Here is a tiny trained network, its code and every weight. The questions are about switching its units off for an input and a class, where a switched-off unit gives its printed mean instead of its output.

import numpy as np


def w(rows, s, z=0):
    codes = np.array(rows[::2]) - 128.0
    scale = np.full(codes.shape[1], s)
    scale[-1] = z or s
    return codes * scale


def norm(h):
    return h / np.sqrt((h * h).mean(-1, keepdims=True) + 1e-5)


def f(y):
    return y / 2 * (1 + np.tanh(0.7978845608 * (y + 0.044715 * y**3)))


def log_softmax(a):
    a = a - a.max(-1, keepdims=True)
    return a - np.log(np.exp(a).sum(-1, keepdims=True))


def net(x, mask):
    res = np.array(x, float).reshape(1, 6) / 4 @ E
    u = 0
    for l in range(2):
        y = f(norm(res) @ A[l][:, :-1].T + A[l][:, -1])
        res = res + np.where(mask[u : u + 4], y, B[l][:, -1]) @ B[l][:, :-1]
        u += 4
    return log_softmax(norm(res)[-1] @ U[:, :-1].T + U[:, -1])


A, B = {}, {}
E = w([
[144,142,153,188,90,98,149,122,181,155,140],'x0',
[111,149,157,123,158,96,146,170,83,123,144],'x1',
[144,97,111,77,172,215,202,233,227,104,160],'x2',
[130,134,143,122,108,130,134,139,142,75,108],'x3',
[95,8,161,154,233,149,186,86,165,131,77],'x4',
[87,72,132,108,100,178,176,140,45,212,1],'x5',
],0.0069)
A[0] = w([
[149,112,48,106,189,100,116,207,224,101,200,5],'L0N1',
[108,77,121,200,184,77,58,127,146,92,138,146],'L0N2',
[97,86,67,123,92,125,187,255,166,167,100,53],'L0N3',
[176,181,126,89,94,180,129,192,130,175,110,54],'L0N4',
],0.0072,0.0022)
B[0] = w([
[51,100,190,132,31,106,103,144,78,210,21,253],'L0N1',
[48,106,73,99,152,110,151,109,172,10,188,204],'L0N2',
[113,140,36,160,187,201,181,69,75,135,147,211],'L0N3',
[104,70,68,255,153,148,173,123,112,33,151,171],'L0N4',
],0.0084,0.0052)
A[1] = w([
[114,72,132,116,156,113,175,64,144,72,208,30],'L1N1',
[120,74,215,140,189,145,199,139,168,167,49,2],'L1N2',
[227,237,66,118,162,104,54,153,145,98,191,136],'L1N3',
[129,181,157,162,2,154,45,199,48,145,151,143],'L1N4',
],0.0065,0.0015)
B[1] = w([
[107,166,76,137,125,193,138,180,124,177,208,182],'L1N1',
[215,120,248,119,104,50,64,105,52,193,150,213],'L1N2',
[90,3,203,68,159,2,71,37,99,126,100,173],'L1N3',
[173,163,177,146,148,233,169,172,180,194,91,255],'L1N4',
],0.009,0.0061)
U = w([
[55,123,229,57,93,2,52,63,90,167,102,63],'0',
[233,178,156,143,146,192,129,187,91,189,65,255],'1',
[65,168,2,162,160,131,180,100,118,28,233,88],'2',
],0.0093,0.00086)

Each question gives the input, the list of numbers given to net, and the class t.
The units are the neurons (one row each of A and B). Each row of codes is followed by its name. A weight is (code - 128) times the scale printed after its matrix; where a second scale follows, it is the last column's (A, B and U).
mask holds one flag per neuron, layer by layer. A switched-off neuron (its flag False) gives its mean, the last column of its row in B, instead of its output. The means were averaged over made-up inputs and are rounded, as every weight is.
A unit's drop is (log p(t) with every unit on - log p(t) with that unit switched off) / (log p(t) with every unit on - log p(t) with every unit switched off).
The circuit of an input: a set's keep is (log p(t) with only the set's units on - log p(t) with every unit switched off) / (log p(t) with every unit on - log p(t) with every unit switched off). Starting from all 8 units, units are removed one at a time, each time the one whose removal leaves the highest keep (on an exact tie, the one counted first), for as long as the keep stays at least 0.8.
units of the circuit, in order: the units of the circuit, biggest drop first
k most important neurons: the k neurons with the biggest drops, biggest first
k most important neurons of layer l: the k neurons of layer l with the biggest drops, biggest first
drop when u is switched off: that unit's drop, to one decimal
input [-4,-3,-5,2,6,0], class 2: units of the circuit, in order : (L0N2; L0N1)
input [4,0,4,1,1,-7], class 0: units of the circuit, in order : (L0N1)
input [-3,6,6,5,0,6], class 2: units of the circuit, in order : (L0N3; L1N4)
input [8,-7,-1,-7,6,-1], class 2: 3 most important neurons : (L0N1; L0N2; L1N1)
input [-5,5,3,8,-6,-6], class 1: units of the circuit, in order : (L0N1; L1N4)
input [2,-6,3,-6,0,5], class 2: units of the circuit, in order : (L0N3; L1N4)
input [-5,-4,7,7,-2,8], class 2: units of the circuit, in order : (L0N3; L0N4)
input [-2,7,1,3,-1,-4], class 1: 3 most important neurons of layer 1 : (L1N4; L1N3; L1N2)
input [1,-4,8,1,2,-1], class 0: 4 most important neurons : (L0N1; L1N4; L1N2; L1N1)
input [-8,4,7,-8,0,-6], class 1: units of the circuit, in order : (L0N1; L1N4; L1N3)
input [-7,0,7,6,-3,-6], class 1: units of the circuit, in order : (L0N1; L1N4)
input [-7,1,-8,1,-2,1], class 1: units of the circuit, in order : (L1N4; L1N3)
input [-3,2,-8,6,2,-8], class 2: 3 most important neurons : (L0N2; L1N1; L1N2)
input [8,-8,6,7,3,-1], class 0: units of the circuit, in order : (L0N1; L1N4)
input [6,-2,0,8,7,-3], class 2: units of the circuit, in order : (L0N2)
input [-1,-5,1,8,2,-8], class 0: 3 most important neurons of layer 0 : (L0N1; L0N3; L0N4)
input [-1,1,5,4,3,-1], class 0: 2 most important neurons of layer 1 : (L1N4; L1N2)
input [-6,-8,7,-2,1,-1], class 0: drop when L0N3 is switched off : -0.1
input [-2,1,-8,-4,8,-2], class 2: drop when L0N2 is switched off : 0.4
input [6,-6,-6,-5,-4,2], class 1: units of the circuit, in order : (L1N4)
input [6,7,-6,5,0,5], class 1: drop when L1N4 is switched off : 0.4
input [-4,3,5,5,4,-6], class 0: drop when L0N1 is switched off : 1.5
